Below is a small trained network, with its code and all its weights. Each question gives an input and a class and asks what happens when units are switched off, that is, made to give their printed mean instead of their output.

import numpy as np


def w(rows, s, z=0):
    codes = np.array(rows[::2]) - 128.0
    scale = np.full(codes.shape[1], s)
    scale[-1] = z or s
    return codes * scale


def norm(h):
    return h / np.sqrt((h * h).mean(-1, keepdims=True) + 1e-5)


def f(y):
    return y / 2 * (1 + np.tanh(0.7978845608 * (y + 0.044715 * y**3)))


def log_softmax(a):
    a = a - a.max(-1, keepdims=True)
    return a - np.log(np.exp(a).sum(-1, keepdims=True))


def net(x, mask):
    res = np.array(x, float).reshape(1, 7) / 4 @ E
    u = 0
    for l in range(3):
        y = f(norm(res) @ A[l][:, :-1].T + A[l][:, -1])
        res = res + np.where(mask[u : u + 5], y, B[l][:, -1]) @ B[l][:, :-1]
        u += 5
    return log_softmax(norm(res)[-1] @ U[:, :-1].T + U[:, -1])


A, B = {}, {}
E = w([
[127,125,128,129,129,127,129],'x0',
[91,122,1,166,159,201,191],'x1',
[2,35,140,67,100,74,203],'x2',
[232,38,74,102,110,117,131],'x3',
[92,73,165,111,159,223,53],'x4',
[119,95,149,221,24,133,137],'x5',
[147,175,133,44,77,168,187],'x6',
],0.0076)
A[0] = w([
[98,111,133,145,9,203,76,53],'L0N1',
[130,177,124,49,50,186,146,4],'L0N2',
[76,141,57,138,115,216,118,102],'L0N3',
[176,168,118,143,112,161,83,60],'L0N4',
[47,209,169,117,98,195,126,41],'L0N5',
],0.013,0.004)
B[0] = w([
[150,83,168,161,125,107,169,222],'L0N1',
[88,114,54,200,101,118,6,200],'L0N2',
[123,116,106,134,163,133,170,255],'L0N3',
[92,137,165,144,129,196,137,203],'L0N4',
[124,120,179,124,189,103,155,250],'L0N5',
],0.02,0.005)
A[1] = w([
[224,33,105,67,85,187,123,2],'L1N1',
[151,116,231,78,83,101,61,19],'L1N2',
[107,152,97,4,216,154,73,75],'L1N3',
[28,48,130,73,96,109,146,27],'L1N4',
[90,95,161,206,225,77,120,91],'L1N5',
],0.014,0.0036)
B[1] = w([
[104,164,154,3,113,123,103,152],'L1N1',
[56,101,96,174,206,126,144,173],'L1N2',
[135,82,162,171,57,119,154,180],'L1N3',
[168,194,143,186,147,199,109,185],'L1N4',
[157,120,99,48,73,138,84,247],'L1N5',
],0.021,0.012)
A[2] = w([
[143,110,68,104,137,147,206,5],'L2N1',
[206,168,192,146,188,185,112,18],'L2N2',
[162,113,169,157,40,102,200,198],'L2N3',
[118,141,209,150,154,64,92,108],'L2N4',
[158,246,96,164,111,4,166,64],'L2N5',
],0.015,0.0026)
B[2] = w([
[55,162,141,139,162,93,116,218],'L2N1',
[148,160,142,124,119,154,146,248],'L2N2',
[136,148,151,143,121,71,134,253],'L2N3',
[128,171,51,112,106,112,182,209],'L2N4',
[155,7,166,80,158,214,108,208],'L2N5',
],0.019,0.0048)
U = w([
[159,210,160,163,146,243,150,67],'0',
[145,112,68,145,117,152,8,253],'1',
[52,122,93,137,214,131,170,131],'2',
[126,180,155,26,133,138,109,27],'3',
[155,62,174,122,167,192,130,238],'4',
[152,125,176,168,94,94,159,62],'5',
],0.014,0.0021)

Each question gives the input, the list of numbers given to net, and the class t.
The units are the neurons (one row each of A and B). Each row of codes is followed by its name. A weight is (code - 128) times the scale printed after its matrix; where a second scale follows, it is the last column's (A, B and U).
mask holds one flag per neuron, layer by layer. A switched-off neuron (its flag False) gives its mean, the last column of its row in B, instead of its output. The means were averaged over made-up inputs and are rounded, as every weight is.
A unit's drop is (log p(t) with every unit on - log p(t) with that unit switched off) / (log p(t) with every unit on - log p(t) with every unit switched off).
The circuit of an input: a set's keep is (log p(t) with only the set's units on - log p(t) with every unit switched off) / (log p(t) with every unit on - log p(t) with every unit switched off). Starting from the 12 units with the biggest drops (on a tie, the unit counted first), units are removed one at a time, each time the one whose removal leaves the highest keep (on an exact tie, the one counted first), for as long as the keep stays at least 0.8.
units of the circuit, in order: the units of the circuit, biggest drop first
most important unit: the unit with the biggest drop
top k neurons: the k neurons with the biggest drops, biggest first
k most important neurons of layer l: the k neurons of layer l with the biggest drops, biggest first
input [-7,5,7,3,-2,-7,-8], class 1: top 2 neurons => L1N5, L0N4
input [5,-6,4,2,1,-6,-4], class 2: units of the circuit, in order => L1N2
input [-3,-7,5,-6,0,6,4], class 2: top 4 neurons => L1N2, L0N3, L2N4, L1N3
input [1,5,-3,7,-7,-1,7], class 1: top 3 neurons => L0N2, L0N5, L0N1
input [0,-6,-7,5,-8,0,1], class 4: 3 most important neurons of layer 1 => L1N5, L1N4, L1N3
input [-7,-7,3,7,-3,-5,6], class 2: top 3 neurons => L1N2, L1N5, L0N3
input [-3,-3,-3,-3,0,6,-3], class 5: top 4 neurons => L0N1, L0N2, L1N4, L2N3
input [7,0,0,-8,-8,8,4], class 3: top 2 neurons => L0N5, L1N5
input [-3,0,6,4,-8,-1,7], class 4: units of the circuit, in order => L2N5, L1N5
input [-6,0,-8,-1,-2,5,-7], class 0: 3 most important neurons of layer 0 => L0N4, L0N2, L0N5
input [-2,-1,4,-5,3,6,6], class 1: top 2 neurons => L0N2, L1N5
input [-1,-7,5,-1,-6,0,7], class 1: top 2 neurons => L0N2, L0N5
input [-3,8,-6,8,2,-3,7], class 2: top 2 neurons => L1N5, L0N3
input [1,-8,-5,8,5,1,4], class 2: units of the circuit, in order => L1N2
input [-3,-5,3,-3,-7,7,1], class 4: units of the circuit, in order => L2N5, L1N3
input [-7,1,6,-1,2,-6,-8], class 1: top 3 neurons => L1N5, L0N4, L1N3
input [7,-4,3,2,-5,4,5], class 1: 3 most important neurons of layer 0 => L0N2, L0N3, L0N1
input [0,-2,0,3,1,-4,-2], class 5: top 2 neurons => L1N3, L0N1
input [8,1,-1,-8,6,-1,5], class 3: units of the circuit, in order => L1N5, L0N5
input [-4,7,4,6,6,-2,2], class 2: most important unit => L0N3
input [-8,-5,-4,5,0,-6,1], class 5: 2 most important neurons of layer 0 => L0N1, L0N4
input [6,2,-7,4,-3,7,-5], class 0: 3 most important neurons of layer 0 => L0N4, L0N2, L0N5
